Below is a small trained network, with its code and all its weights. Each question gives an input and a class and asks what happens when units are switched off, that is, made to give their printed mean instead of their output.

import numpy as np


def w(rows, s, z=0):
    codes = np.array(rows[::2]) - 128.0
    scale = np.full(codes.shape[1], s)
    scale[-1] = z or s
    return codes * scale


def norm(h):
    return h / np.sqrt((h * h).mean(-1, keepdims=True) + 1e-5)


def f(y):
    return y / 2 * (1 + np.tanh(0.7978845608 * (y + 0.044715 * y**3)))


def log_softmax(a):
    a = a - a.max(-1, keepdims=True)
    return a - np.log(np.exp(a).sum(-1, keepdims=True))


def net(x, mask):
    res = np.array(x, float).reshape(1, 4) / 4 @ E
    u = 0
    for l in range(3):
        y = f(norm(res) @ A[l][:, :-1].T + A[l][:, -1])
        res = res + np.where(mask[u : u + 11], y, B[l][:, -1]) @ B[l][:, :-1]
        u += 11
    return log_softmax(norm(res)[-1] @ U[:, :-1].T + U[:, -1])


A, B = {}, {}
E = w([
[187,110,70,137,122,184,75,132],'x0',
[126,164,88,120,223,117,117,97],'x1',
[118,167,153,105,147,109,8,106],'x2',
[83,160,74,156,2,100,116,156],'x3',
],0.0074)
A[0] = w([
[156,118,108,135,115,108,35,113,111],'0.n0',
[224,51,121,118,155,190,101,125,16],'0.n1',
[190,110,164,158,120,106,96,88,122],'0.n2',
[82,134,112,161,103,88,71,112,39],'0.n3',
[59,149,168,126,123,39,99,150,76],'0.n4',
[130,169,177,130,163,81,71,143,5],'0.n5',
[110,139,97,132,109,109,93,162,135],'0.n6',
[174,87,136,143,38,165,119,141,70],'0.n7',
[156,117,56,139,58,130,177,154,4],'0.n8',
[106,109,124,96,81,144,90,131,97],'0.n9',
[132,147,163,140,2,136,124,143,21],'0.n10',
],0.0087,0.002)
B[0] = w([
[61,161,75,61,95,215,118,198,219],'0.n0',
[108,233,156,221,112,160,194,176,228],'0.n1',
[98,63,157,117,156,133,69,151,155],'0.n2',
[197,190,228,124,73,128,57,52,175],'0.n3',
[82,171,126,103,153,158,159,9,199],'0.n4',
[56,109,203,69,46,156,180,74,180],'0.n5',
[121,178,94,72,45,161,130,154,171],'0.n6',
[235,98,129,95,38,132,87,94,224],'0.n7',
[2,112,99,163,131,204,155,59,223],'0.n8',
[74,118,110,188,148,98,24,178,166],'0.n9',
[28,43,101,70,135,55,107,181,253],'0.n10',
],0.0089,0.005)
A[1] = w([
[127,97,118,141,136,149,88,80,68],'1.n0',
[134,104,130,218,241,129,152,198,6],'1.n1',
[181,121,62,129,93,198,144,150,77],'1.n2',
[197,74,159,92,153,217,63,126,116],'1.n3',
[165,88,133,155,49,71,102,110,107],'1.n4',
[134,57,170,128,178,208,224,135,182],'1.n5',
[178,197,147,87,63,69,111,177,79],'1.n6',
[205,146,134,177,171,79,244,107,47],'1.n7',
[194,99,137,170,78,74,49,126,99],'1.n8',
[168,77,129,93,103,144,121,132,49],'1.n9',
[113,79,111,160,43,93,103,174,109],'1.n10',
],0.011,0.0022)
B[1] = w([
[121,109,120,138,97,91,145,170,132],'1.n0',
[106,143,146,8,64,157,148,90,204],'1.n1',
[127,95,134,214,162,104,64,51,184],'1.n2',
[138,174,111,172,66,95,201,167,170],'1.n3',
[127,61,145,133,164,120,156,158,166],'1.n4',
[189,140,58,79,198,92,43,186,253],'1.n5',
[200,129,64,98,170,192,78,71,154],'1.n6',
[53,166,70,173,167,21,195,183,216],'1.n7',
[86,104,167,44,167,153,149,239,141],'1.n8',
[90,131,149,107,182,110,88,87,128],'1.n9',
[182,119,151,66,164,173,228,140,232],'1.n10',
],0.012,0.0068)
A[2] = w([
[132,115,197,158,98,133,204,110,32],'2.n0',
[137,153,111,255,125,135,90,140,76],'2.n1',
[120,128,186,122,177,111,166,139,59],'2.n2',
[167,205,183,140,119,187,79,166,108],'2.n3',
[224,84,169,144,208,103,123,123,2],'2.n4',
[176,66,92,145,136,108,147,72,50],'2.n5',
[82,74,104,148,80,142,141,167,144],'2.n6',
[140,140,92,111,121,88,73,148,85],'2.n7',
[84,159,203,167,108,157,101,108,47],'2.n8',
[165,32,101,113,115,129,81,109,74],'2.n9',
[120,105,148,98,62,102,90,167,81],'2.n10',
],0.015,0.0022)
B[2] = w([
[106,111,98,88,38,113,163,100,159],'2.n0',
[33,49,66,179,79,188,126,215,202],'2.n1',
[189,118,108,148,135,133,101,164,166],'2.n2',
[251,144,39,121,95,130,115,92,254],'2.n3',
[82,65,182,57,130,228,120,188,153],'2.n4',
[151,215,148,131,124,114,126,82,157],'2.n5',
[193,84,169,155,146,126,148,92,228],'2.n6',
[140,152,175,189,84,107,182,132,198],'2.n7',
[60,130,143,165,125,51,119,150,179],'2.n8',
[110,178,174,173,202,142,68,148,195],'2.n9',
[134,167,147,125,169,153,142,179,189],'2.n10',
],0.017,0.0064)
U = w([
[125,197,72,108,199,21,180,193,148],'0',
[150,82,200,56,202,189,112,198,199],'1',
[11,153,185,99,68,60,113,64,145],'2',
[173,122,165,224,183,166,122,31,35],'3',
[77,88,48,216,108,175,130,174,167],'4',
[245,194,55,110,64,162,84,126,154],'5',
[153,35,161,102,99,128,232,62,151],'6',
[117,118,130,106,145,78,75,60,2],'7',
],0.013,0.004)

Each question gives the input, the list of numbers given to net, and the class t.
The units are the neurons (one row each of A and B). Each row of codes is followed by its name. A weight is (code - 128) times the scale printed after its matrix; where a second scale follows, it is the last column's (A, B and U).
mask holds one flag per neuron, layer by layer. A switched-off neuron (its flag False) gives its mean, the last column of its row in B, instead of its output. The means were averaged over made-up inputs and are rounded, as every weight is.
A unit's drop is (log p(t) with every unit on - log p(t) with that unit switched off) / (log p(t) with every unit on - log p(t) with every unit switched off).
The circuit of an input: a set's keep is (log p(t) with only the set's units on - log p(t) with every unit switched off) / (log p(t) with every unit on - log p(t) with every unit switched off). Starting from the 12 units with the biggest drops (on a tie, the unit counted first), units are removed one at a time, each time the one whose removal leaves the highest keep (on an exact tie, the one counted first), for as long as the keep stays at least 0.8.
circuit, biggest first: the units of the circuit, biggest drop first
most important unit: the unit with the biggest drop
k most important neurons: the k neurons with the biggest drops, biggest first
k most important neurons of layer l: the k neurons of layer l with the biggest drops, biggest first
input [-4,2,7,5], class 2: circuit, biggest first -> (0.n5)
input [-4,2,-1,2], class 2: 4 most important neurons -> (1.n5, 0.n4, 2.n3, 1.n10)
input [-2,-6,8,-6], class 0: 2 most important neurons of layer 2 -> (2.n8, 2.n10)
input [4,-6,-5,-7], class 4: 4 most important neurons -> (0.n10, 1.n2, 2.n1, 0.n7)
input [8,-4,-4,-2], class 4: circuit, biggest first -> (2.n1, 1.n2)
input [1,-4,-3,5], class 6: 3 most important neurons -> (0.n8, 1.n5, 1.n10)
input [0,6,4,-1], class 2: circuit, biggest first -> (0.n5, 1.n5)
input [1,-1,-2,7], class 6: circuit, biggest first -> (1.n5, 2.n6)
input [-4,-5,0,-1], class 1: 3 most important neurons of layer 1 -> (1.n7, 1.n3, 1.n1)
input [4,4,-4,4], class 4: 2 most important neurons of layer 0 -> (0.n10, 0.n8)
input [0,-4,-6,4], class 6: 4 most important neurons -> (1.n10, 0.n8, 0.n10, 1.n5)
input [-3,-4,5,-4], class 2: 3 most important neurons -> (0.n5, 1.n10, 0.n4)
input [8,1,4,1], class 4: 3 most important neurons of layer 1 -> (1.n2, 1.n1, 1.n5)
input [7,-1,-7,3], class 3: 2 most important neurons -> (0.n8, 0.n7)
input [4,-4,7,3], class 1: most important unit -> 0.n10
input [-4,-1,-1,3], class 6: 2 most important neurons of layer 0 -> (0.n10, 0.n1)
input [7,2,-5,8], class 3: 3 most important neurons -> (0.n8, 1.n2, 2.n9)
input [0,-5,2,-6], class 5: 2 most important neurons -> (0.n2, 2.n3)
input [8,6,-5,-5], class 0: 2 most important neurons -> (1.n7, 1.n1)
input [-7,-8,5,-3], class 2: circuit, biggest first -> (0.n4)
input [3,-1,-4,5], class 6: 2 most important neurons -> (0.n8, 1.n5)
input [-5,2,-3,6], class 2: 4 most important neurons of layer 0 -> (0.n4, 0.n7, 0.n8, 0.n3)
input [8,-3,-1,-5], class 4: 2 most important neurons -> (2.n1, 1.n2)
input [-5,-4,1,-3], class 1: 2 most important neurons -> (2.n4, 0.n1)
input [-1,-2,-1,7], class 6: 4 most important neurons -> (0.n8, 1.n5, 1.n10, 2.n6)
input [6,-3,-1,3], class 3: 2 most important neurons of layer 2 -> (2.n6, 2.n9)
